Here is a tiny trained network, its code and every weight. The questions are about switching its units off for an input and a class, where a switched-off unit gives its printed mean instead of its output.

import numpy as np


def w(rows, s, z=0):
    codes = np.array(rows[::2]) - 128.0
    scale = np.full(codes.shape[1], s)
    scale[-1] = z or s
    return codes * scale


def f(y):
    return y / 2 * (1 + np.tanh(0.7978845608 * (y + 0.044715 * y**3)))


def log_softmax(a):
    a = a - a.max(-1, keepdims=True)
    return a - np.log(np.exp(a).sum(-1, keepdims=True))


def net(x, mask):
    res = np.array(x, float).reshape(1, 7) / 4 @ E
    y = f(res @ A[0][:, :-1].T + A[0][:, -1])
    res = res + np.where(mask, y, B[0][:, -1]) @ B[0][:, :-1]
    return log_softmax(res[-1] @ U[:, :-1].T + U[:, -1])


A, B = {}, {}
E = w([
[127,126,128],'x0',
[215,159,219],'x1',
[46,69,190],'x2',
[128,129,127],'x3',
[127,128,128],'x4',
[216,1,58],'x5',
[128,126,126],'x6',
],0.0087)
A[0] = w([
[133,163,128,131],'neuron 1',
[46,170,139,61],'neuron 2',
[166,217,141,139],'neuron 3',
[56,158,133,54],'neuron 4',
[97,96,215,219],'neuron 5',
[148,89,83,122],'neuron 6',
[189,74,116,186],'neuron 7',
[121,159,229,78],'neuron 8',
[64,129,89,132],'neuron 9',
[179,98,121,65],'neuron 10',
[111,108,120,134],'neuron 11',
[117,104,30,80],'neuron 12',
[116,118,150,134],'neuron 13',
[188,74,134,127],'neuron 14',
[162,122,75,100],'neuron 15',
[63,177,15,53],'neuron 16',
[161,103,191,156],'neuron 17',
[131,144,84,133],'neuron 18',
[170,160,136,130],'neuron 19',
[148,95,143,132],'neuron 20',
[176,121,120,69],'neuron 21',
[143,116,175,119],'neuron 22',
[192,89,171,105],'neuron 23',
[143,166,50,140],'neuron 24',
[192,89,230,3],'neuron 25',
[104,167,108,121],'neuron 26',
[202,179,138,120],'neuron 27',
[153,134,99,113],'neuron 28',
[145,109,158,115],'neuron 29',
[109,57,125,136],'neuron 30',
[140,187,7,156],'neuron 31',
[60,175,143,213],'neuron 32',
[149,143,133,134],'neuron 33',
[153,163,134,125],'neuron 34',
[124,46,82,119],'neuron 35',
[123,186,103,127],'neuron 36',
[83,136,153,109],'neuron 37',
],0.016,0.0077)
B[0] = w([
[98,104,129,150],'neuron 1',
[192,187,79,206],'neuron 2',
[8,97,143,212],'neuron 3',
[161,192,97,184],'neuron 4',
[132,173,84,229],'neuron 5',
[113,130,149,188],'neuron 6',
[146,158,105,235],'neuron 7',
[106,49,167,206],'neuron 8',
[105,159,106,192],'neuron 9',
[185,108,149,168],'neuron 10',
[94,143,128,142],'neuron 11',
[62,151,96,199],'neuron 12',
[155,130,114,140],'neuron 13',
[171,150,134,206],'neuron 14',
[161,152,130,178],'neuron 15',
[231,107,185,208],'neuron 16',
[173,110,145,182],'neuron 17',
[156,128,119,156],'neuron 18',
[80,98,139,168],'neuron 19',
[126,133,125,152],'neuron 20',
[152,116,150,155],'neuron 21',
[160,122,127,150],'neuron 22',
[169,127,141,187],'neuron 23',
[194,153,131,194],'neuron 24',
[221,225,63,179],'neuron 25',
[128,113,109,160],'neuron 26',
[54,80,137,202],'neuron 27',
[161,136,129,151],'neuron 28',
[140,133,133,139],'neuron 29',
[65,112,110,180],'neuron 30',
[234,150,115,236],'neuron 31',
[209,78,161,254],'neuron 32',
[110,125,141,144],'neuron 33',
[93,107,124,155],'neuron 34',
[45,121,147,211],'neuron 35',
[87,110,122,168],'neuron 36',
[175,152,131,170],'neuron 37',
],0.018,0.011)
U = w([
[185,60,241,126],'0',
[128,197,72,252],'1',
[8,102,121,14],'2',
],0.011,0.00028)

Each question gives the input, the list of numbers given to net, and the class t.
The units are the neurons (one row each of A and B). Each row of codes is followed by its name. A weight is (code - 128) times the scale printed after its matrix; where a second scale follows, it is the last column's (A, B and U).
mask holds one flag per neuron, in row order. A switched-off neuron (its flag False) gives its mean, the last column of its row in B, instead of its output. The means were averaged over made-up inputs and are rounded, as every weight is.
A unit's drop is (log p(t) with every unit on - log p(t) with that unit switched off) / (log p(t) with every unit on - log p(t) with every unit switched off).
The circuit of an input: a set's keep is (log p(t) with only the set's units on - log p(t) with every unit switched off) / (log p(t) with every unit on - log p(t) with every unit switched off). Starting from the 12 units with the biggest drops (on a tie, the unit counted first), units are removed one at a time, each time the one whose removal leaves the highest keep (on an exact tie, the one counted first), for as long as the keep stays at least 0.8.
units of the circuit, in order: the units of the circuit, biggest drop first
top k neurons: the k neurons with the biggest drops, biggest first
drop when u is switched off: that unit's drop, to one decimal
input [6,-4,-6,-6,-8,-1,5], class 0: top 2 neurons => neuron 16; neuron 5
input [0,8,5,4,1,5,-1], class 1: units of the circuit, in order => neuron 25
input [-3,2,0,1,-8,0,2], class 2: units of the circuit, in order => neuron 16; neuron 31; neuron 2
input [-7,-6,-1,8,-6,-4,4], class 0: top 4 neurons => neuron 16; neuron 32; neuron 5; neuron 25
input [-8,2,-7,3,1,1,6], class 0: top 2 neurons => neuron 31; neuron 5
input [-4,-8,-4,1,-1,-7,-8], class 0: top 2 neurons => neuron 16; neuron 32
input [0,-8,0,-7,4,-7,-8], class 0: top 3 neurons => neuron 16; neuron 32; neuron 25
input [1,2,3,7,2,8,-2], class 1: top 4 neurons => neuron 32; neuron 7; neuron 16; neuron 8
input [0,-5,1,0,-6,7,3], class 2: top 2 neurons => neuron 35; neuron 30
input [1,1,4,5,5,6,7], class 1: top 2 neurons => neuron 3; neuron 27
input [-5,1,4,-2,-6,2,-6], class 1: top 2 neurons => neuron 3; neuron 32
input [-7,0,7,-8,-5,8,7], class 2: top 3 neurons => neuron 35; neuron 30; neuron 31
input [-8,5,3,-4,-5,4,0], class 1: top 2 neurons => neuron 25; neuron 32
input [6,-1,-1,4,7,-5,6], class 0: units of the circuit, in order => neuron 32
input [7,-7,-2,-3,-3,-7,3], class 0: drop when neuron 5 is switched off => 0.2
input [-6,-1,8,7,2,2,1], class 2: drop when neuron 9 is switched off => 0.0
input [-1,-5,-7,-1,-8,-5,-6], class 0: drop when neuron 16 is switched off => 0.5
